Below is a small trained network, with its code and all its weights. Each question gives an input and a target symbol and asks what happens when units are switched off, that is, made to give their printed mean instead of their output.

import numpy as np


def w(rows, s, z=0):
    codes = np.array(rows[::2]) - 128.0
    scale = np.full(codes.shape[1], s)
    scale[-1] = z or s
    return codes * scale


def norm(h):
    return h / np.sqrt((h * h).mean(-1, keepdims=True) + 1e-5)


def f(y):
    return np.maximum(y, 0)


def softmax(a):
    e = np.exp(a - a.max(-1, keepdims=True))
    return e / e.sum(-1, keepdims=True)


def log_softmax(a):
    a = a - a.max(-1, keepdims=True)
    return a - np.log(np.exp(a).sum(-1, keepdims=True))


def net(x, mask):
    ids = ['αβγδζηθλμξπφω'.index(c) for c in x.split()]
    T = len(ids)
    res = E[ids] + P[:T]
    u = 0
    for l in range(2):
        r = norm(res)
        for j in range(2):
            rows = slice(4 * j, 4 * j + 4)
            q, k, v = (r @ M[l][rows].T for M in (Q, K, V))
            z = softmax(np.where(np.tri(T) > 0, q @ k.T / 4**0.5, -1e9)) @ v
            o = O[l][rows]
            res = res + np.where(mask[u + j], z, o[:, -1]) @ o[:, :-1]
        u += 2
        y = f(norm(res) @ A[l][:, :-1].T + A[l][:, -1])
        res = res + np.where(mask[u : u + 8], y, B[l][:, -1]) @ B[l][:, :-1]
        u += 8
    return log_softmax(norm(res)[-1] @ U[:, :-1].T + U[:, -1])


Q, K, V, O, A, B = {}, {}, {}, {}, {}, {}
E = w([
[226,136,17,61,30,125,159],'α',
[80,128,159,60,152,69,116],'β',
[88,112,83,99,198,194,106],'γ',
[116,19,87,80,53,217,202],'δ',
[80,197,53,7,55,178,204],'ζ',
[103,203,97,39,212,59,127],'η',
[53,148,102,57,189,98,82],'θ',
[105,203,177,138,147,65,107],'λ',
[185,231,95,137,192,156,68],'μ',
[140,135,171,157,37,63,28],'ξ',
[114,230,206,184,135,116,52],'π',
[67,38,105,12,124,64,157],'φ',
[146,171,20,164,179,159,93],'ω',
],0.018)
P = w([
[186,80,200,140,102,42,119],'0',
[65,209,49,118,97,44,104],'1',
[66,175,63,102,76,88,122],'2',
[87,186,75,109,71,122,109],'3',
[72,132,76,153,34,139,109],'4',
[91,220,127,98,84,136,60],'5',
[82,139,71,78,64,123,123],'6',
[142,211,130,86,59,98,76],'7',
[72,153,126,214,2,105,69],'8',
[95,143,85,84,65,129,85],'9',
],0.008)
Q[0] = w([
[1,194,154,152,111,77,79],'L0H0',
[47,143,109,120,134,34,96],'L0H0',
[73,110,91,105,133,107,211],'L0H0',
[137,145,143,168,57,144,211],'L0H0',
[85,177,111,11,179,124,11],'L0H1',
[45,143,153,165,34,128,47],'L0H1',
[64,128,131,136,211,84,157],'L0H1',
[103,89,71,78,124,148,180],'L0H1',
],0.0081)
K[0] = w([
[205,99,207,38,139,108,140],'L0H0',
[174,43,188,118,129,67,110],'L0H0',
[162,147,146,131,100,132,120],'L0H0',
[18,148,68,79,96,116,77],'L0H0',
[254,28,172,139,174,58,93],'L0H1',
[133,85,185,172,83,68,96],'L0H1',
[207,217,65,110,233,114,170],'L0H1',
[89,120,167,163,106,134,207],'L0H1',
],0.0088)
V[0] = w([
[109,145,186,18,52,117,60],'L0H0',
[207,139,173,142,210,127,97],'L0H0',
[98,162,183,82,69,158,151],'L0H0',
[123,154,156,135,167,179,185],'L0H0',
[111,182,75,119,142,2,167],'L0H1',
[204,124,182,70,127,164,75],'L0H1',
[142,92,244,123,52,135,169],'L0H1',
[230,134,69,114,58,167,132],'L0H1',
],0.0085)
O[0] = w([
[41,122,123,43,181,203,164,255],'L0H0',
[94,144,186,137,107,153,173,87],'L0H0',
[73,229,91,109,133,196,82,153],'L0H0',
[75,162,119,115,55,112,130,60],'L0H0',
[152,200,135,171,202,98,118,208],'L0H1',
[120,85,87,254,86,124,226,145],'L0H1',
[139,95,74,82,103,59,225,132],'L0H1',
[105,125,24,177,186,99,154,114],'L0H1',
],0.0071,0.0084)
A[0] = w([
[46,106,112,82,145,66,196,58],'L0N0',
[125,139,93,191,133,189,104,236],'L0N1',
[30,29,153,98,172,101,154,154],'L0N2',
[135,172,155,63,138,144,113,61],'L0N3',
[23,164,36,83,23,116,136,112],'L0N4',
[159,201,41,123,54,213,167,119],'L0N5',
[147,254,137,84,52,99,83,214],'L0N6',
[118,102,80,90,69,226,162,2],'L0N7',
],0.0086,0.0038)
B[0] = w([
[67,195,148,189,120,219,119,208],'L0N0',
[81,135,155,41,157,46,151,185],'L0N1',
[163,100,84,175,214,87,150,224],'L0N2',
[147,85,115,119,114,206,128,181],'L0N3',
[139,163,133,38,2,73,82,254],'L0N4',
[50,72,145,74,92,158,192,200],'L0N5',
[88,76,22,92,70,83,123,243],'L0N6',
[192,138,24,109,53,120,70,161],'L0N7',
],0.0085,0.0087)
Q[1] = w([
[254,96,118,193,88,161,151],'L1H0',
[67,197,96,73,121,107,51],'L1H0',
[92,225,106,61,113,146,171],'L1H0',
[165,112,234,196,223,149,82],'L1H0',
[109,167,186,60,177,96,95],'L1H1',
[194,158,133,146,11,77,118],'L1H1',
[138,59,149,88,119,58,113],'L1H1',
[25,232,120,122,253,116,109],'L1H1',
],0.0094)
K[1] = w([
[68,140,100,131,98,161,71],'L1H0',
[181,139,187,172,166,107,201],'L1H0',
[148,58,165,188,153,67,121],'L1H0',
[90,139,54,70,62,106,131],'L1H0',
[139,63,167,172,142,104,113],'L1H1',
[107,28,110,89,123,127,89],'L1H1',
[147,137,144,123,109,113,8],'L1H1',
[140,87,247,173,230,69,176],'L1H1',
],0.012)
V[1] = w([
[117,97,136,172,40,169,49],'L1H0',
[126,113,176,153,143,90,162],'L1H0',
[69,158,167,157,115,103,145],'L1H0',
[98,128,175,143,192,181,149],'L1H0',
[171,144,164,105,167,35,65],'L1H1',
[209,161,223,86,101,189,92],'L1H1',
[196,10,124,79,106,73,131],'L1H1',
[153,143,103,209,134,97,71],'L1H1',
],0.012)
O[1] = w([
[94,131,103,57,44,148,93,6],'L1H0',
[175,72,168,134,66,117,201,175],'L1H0',
[175,141,186,126,95,187,191,159],'L1H0',
[77,62,211,112,131,190,149,153],'L1H0',
[253,111,152,157,101,94,54,187],'L1H1',
[122,153,169,17,178,133,38,2],'L1H1',
[169,1,114,38,125,62,142,161],'L1H1',
[167,97,93,185,34,202,99,74],'L1H1',
],0.009,0.0077)
A[1] = w([
[2,163,144,137,195,147,64,36],'L1N0',
[185,195,82,72,124,221,190,58],'L1N1',
[175,147,163,184,79,170,156,14],'L1N2',
[111,91,230,143,63,95,74,53],'L1N3',
[156,146,109,219,75,189,149,68],'L1N4',
[38,202,139,101,148,185,194,135],'L1N5',
[65,54,48,174,46,140,41,1],'L1N6',
[200,165,180,168,183,140,150,33],'L1N7',
],0.0086,0.0031)
B[1] = w([
[209,128,95,112,176,205,124,202],'L1N0',
[121,113,177,84,50,91,80,175],'L1N1',
[111,98,162,113,101,186,92,154],'L1N2',
[122,136,77,82,84,21,85,160],'L1N3',
[17,108,161,181,155,163,80,178],'L1N4',
[126,109,101,108,44,254,149,253],'L1N5',
[233,156,191,164,131,144,135,210],'L1N6',
[105,179,173,147,57,106,215,171],'L1N7',
],0.0095,0.0052)
U = w([
[120,82,88,136,229,27,190,92],'α',
[91,39,148,27,106,92,73,168],'β',
[163,182,196,132,208,87,112,169],'γ',
[87,164,59,111,168,159,107,252],'δ',
[17,187,130,69,2,164,116,87],'ζ',
[39,161,42,113,118,47,96,84],'η',
[31,141,47,221,102,115,156,161],'θ',
[99,106,180,60,229,124,46,127],'λ',
[57,183,197,99,180,196,226,91],'μ',
[233,63,120,180,100,138,32,101],'ξ',
[207,186,197,84,64,91,195,76],'π',
[69,97,177,226,48,182,103,91],'φ',
[187,61,99,160,52,107,190,55],'ω',
],0.0097,0.0035)

Each question gives the input, a string of symbols that net reads in full, and the target symbol t.
The units are the heads (4 rows each of Q, K, V and O) and the neurons (one row each of A and B). Each row of codes is followed by its name. A weight is (code - 128) times the scale printed after its matrix; where a second scale follows, it is the last column's (O, A, B and U).
mask holds one flag per unit, layer by layer, with each layer's heads first. A switched-off unit (its flag False) gives its mean, the last column of its rows in O or B, instead of its output. The means were averaged over made-up inputs and are rounded, as every weight is.
A unit's drop is (log p(t) with every unit on - log p(t) with that unit switched off) / (log p(t) with every unit on - log p(t) with every unit switched off).
The circuit of an input: a set's keep is (log p(t) with only the set's units on - log p(t) with every unit switched off) / (log p(t) with every unit on - log p(t) with every unit switched off). Starting from the 12 units with the biggest drops (on a tie, the unit counted first), units are removed one at a time, each time the one whose removal leaves the highest keep (on an exact tie, the one counted first), for as long as the keep stays at least 0.8.
units of the circuit, in order: the units of the circuit, biggest drop first
most important unit: the unit with the biggest drop
top k neurons: the k neurons with the biggest drops, biggest first
top k neurons in layer l: the k neurons of layer l with the biggest drops, biggest first
which heads matter: for each layer, one digit per head in row order, 1 if its drop is at least 0.15 and else 0, layers parted by /
input λ ω β λ ω λ ω γ, target π: top 3 neurons	(L0N0 L0N4 L0N2)
input φ δ β ζ δ ω φ ζ ζ ω, target α: most important unit	L1H0
input μ η ω β ω, target φ: which heads matter	11 / 01
input λ φ γ μ ω α γ β β, target π: top 4 neurons in layer 0	(L0N4 L0N5 L0N0 L0N2)
input ω β α φ β β β φ, target ξ: units of the circuit, in order	(L1H1 L0H0 L0H1)
input α φ γ η β, target θ: units of the circuit, in order	(L1H1 L0H1)
input ω θ β μ ξ ω π φ β γ, target ξ: units of the circuit, in order	(L1H1 L0H0 L0H1)
input λ δ θ, target π: units of the circuit, in order	(L0H1 L1H0 L0N4)
input φ δ β δ γ β θ, target α: which heads matter	00 / 01
input γ λ ω φ δ π π η, target β: units of the circuit, in order	(L0H1 L0H0 L0N0 L1H1)
input φ η β ζ μ β, target α: which heads matter	00 / 00
input ω π φ μ φ π, target ξ: units of the circuit, in order	(L0H0 L1H1)
input β λ ζ ω ω λ, target μ: units of the circuit, in order	(L0H0 L0N4)
input β φ β ζ φ ω, target μ: which heads matter	10 / 10
input β β β λ φ φ β β, target μ: units of the circuit, in order	(L0N0 L1H0 L0N4)
input ξ λ η, target ω: which heads matter	11 / 01
input δ μ λ β π ω λ, target η: units of the circuit, in order	(L1H0)
input γ α μ π β η θ, target β: top 3 neurons	(L0N6 L0N0 L0N4)
input μ ξ δ β α γ β, target φ: units of the circuit, in order	(L0H1 L1H1 L0H0)
input φ ζ φ, target α: which heads matter	00 / 00
input γ θ δ β β ζ β η β, target β: most important unit	L0H1
input α α λ, target θ: units of the circuit, in order	(L1H1 L0H1)
input γ θ ω γ λ, target β: units of the circuit, in order	(L0H1 L0H0 L1H1)
input α φ β φ φ, target θ: which heads matter	01 / 01
